Each row is followed by its group and then its class within the group.
[ 2.18  0.77 -0.11  3.99 -4.14 -2.50  0.63  0.99 -0.01 -1.10 -1.43  0.02
 -0.95 -0.56  0.80  0.21  2.36 -1.10 -0.40 -1.11 -1.36 -0.37 -0.71  1.34
  3.13  0.86  2.48  0.62  3.62  1.11  0.64  1.55 -1.15  3.68 -2.05 -1.50
 -1.61 -0.96  0.65  1.38 -2.33  0.75  0.78 -0.29  1.39] | <47>/X
[ 0.93  0.43 -1.33 -0.36 -1.86 -1.14  3.03  1.41 -0.17 -0.88  0.59  0.09
  0.18  1.68  1.69 -1.20 -0.32 -0.54  0.20 -0.15 -0.01  0.76  0.37  1.88
  2.06 -0.27  0.24 -0.56  0.85  1.94  0.52  1.87 -0.09 -2.67 -0.93  0.46
 -1.17 -0.45  0.71 -0.62  0.28 -0.18 -1.12  0.13 -0.42] | <44>/R
[ 1.59 -0.23  2.09  0.27 -1.05 -1.98  2.16  1.12 -0.16 -1.74 -1.66  0.54
 -0.39 -2.39  0.41 -0.30  0.26  1.28 -0.25  1.62 -0.94 -0.63 -0.18  1.26
  0.97  0.37 -0.18  1.19 -0.64 -0.43 -0.39  0.60 -0.14 -0.27 -1.15 -0.10
 -2.03  0.53  1.23  0.64 -0.59  0.37 -0.19  0.98  0.02] | <46>/P
[ 1.57 -0.67  0.70 -0.10 -0.22 -2.53  2.86  1.67 -0.35  0.03 -0.98  0.79
  0.06 -1.69  0.34 -1.87  0.79  0.09 -0.90  1.47 -0.07  0.66 -0.80  3.93
  0.29 -0.63 -0.87  0.70  0.02 -0.57  0.58  1.57 -0.32  0.32 -2.54 -0.04
 -1.91  1.82  1.55  1.45  0.56  0.22 -1.07  1.12  1.08] | <46>/P
[-1.54 -0.15 -3.39  2.44 -1.56 -1.52 -1.40  0.29 -1.27  2.50  2.41  0.17
  1.26  0.81  0.38 -1.68  0.96 -0.65  0.08 -0.90 -1.29  1.45 -1.27 -1.30
  1.71 -0.61  2.92  0.29 -0.18 -1.00  1.45 -1.54 -0.17 -3.83 -0.35  1.13
  0.33  0.69  0.33 -2.76 -1.47 -0.15  1.13  0.13 -0.31] | <50>/L
[ 1.61 -0.92  1.01  2.09 -0.20 -3.17  4.57  0.94  0.19 -1.29 -3.35  0.22
 -0.87 -2.40  1.00 -0.59  0.35  0.46 -2.10  0.85  0.33 -1.91 -0.60  3.24
  1.67 -0.06 -0.47  0.73  1.58 -0.39 -1.28  1.09  0.12  3.80 -1.90 -0.28
 -1.86  2.05  0.26  1.08 -0.77  1.19  0.34  1.35  1.74] | <46>/H
[ 1.13  0.65 -0.30  1.52 -1.98 -0.66 -2.11  0.02 -0.27 -0.43  0.41  0.16
  0.02 -0.84 -0.17 -0.05  1.29 -1.01 -1.20 -0.60 -1.35  0.00 -1.00 -0.43
  1.25  0.22  1.83  0.32  1.44 -0.64  0.40  0.37 -0.85  2.85 -0.89 -0.79
 -1.43 -0.78  1.52  1.00 -0.13 -0.57  0.38 -0.99  0.38] | <47>/F
[-0.79 -0.11 -3.55  1.14 -0.89  0.35 -0.39  1.08 -1.30  1.29  1.90  0.19
  0.49  1.07  0.48 -1.58 -0.17 -0.36 -0.37 -1.25 -0.45  0.94 -0.77 -0.87
  2.41 -0.26  2.69 -0.25 -1.12 -0.65  0.00  0.11  2.02 -4.09 -0.32  1.18
 -0.46 -0.06 -0.66 -2.05 -0.88 -0.13  1.33 -0.40 -0.12] | <50>/L
[ 0.44 -0.18 -1.08 -0.56 -0.03 -0.98  4.86  2.01 -0.75 -1.74  2.47  0.58
  3.46  0.01  1.56  0.01 -1.68 -0.86  1.24 -0.02 -0.38 -1.11  0.96  0.41
 -0.26  0.60 -0.22 -0.72  1.84 -0.29  0.84  0.18 -3.21  0.08 -0.26  0.33
 -2.30 -0.79  2.20  0.50  0.85 -1.57 -1.39 -1.25 -0.66] | <44>/R
[ 2.72 -1.63  1.53  0.84 -1.56 -3.37  6.05  1.88  0.57 -1.90 -4.85  0.24
  1.12 -0.35  0.63 -0.99 -0.81  0.17 -0.20  1.36  0.05 -0.52  0.70  2.71
  0.25 -0.17  0.86 -0.13 -1.03  0.32  0.28  1.36 -0.08 -1.47 -1.36  0.93
 -2.35  1.92  1.14 -1.05 -1.03  1.08 -0.19  0.75  0.60] | <46>/P
[ 1.51 -0.52  0.13  1.18 -0.20 -3.12  5.97  2.32 -0.12 -1.76 -2.34  0.40
  1.56  0.28  2.24 -0.62 -1.43  0.78 -0.64  0.40  0.62 -0.64  1.38  5.30
 -0.59  0.11 -0.49 -0.03  2.39  0.91 -0.07  0.15 -0.84 -1.32 -0.83  1.17
 -1.98  2.23  0.48  1.43 -0.71  0.81 -1.20  0.37  0.76] | <44>/K
[ 0.25 -1.45 -0.80  0.21 -2.00 -0.75 -0.88  0.35  0.01  0.45 -0.35 -0.20
 -0.81  1.47  0.08 -1.49  0.30 -0.08 -1.58  0.18 -0.35  1.92 -0.23  0.34
  2.52 -0.80  2.82 -0.23 -1.04  0.20  0.62 -0.18  1.32 -5.24 -0.67  1.11
 -0.69 -0.09 -0.18 -2.56  0.11  0.46  0.53  0.54 -0.13] | <50>/M
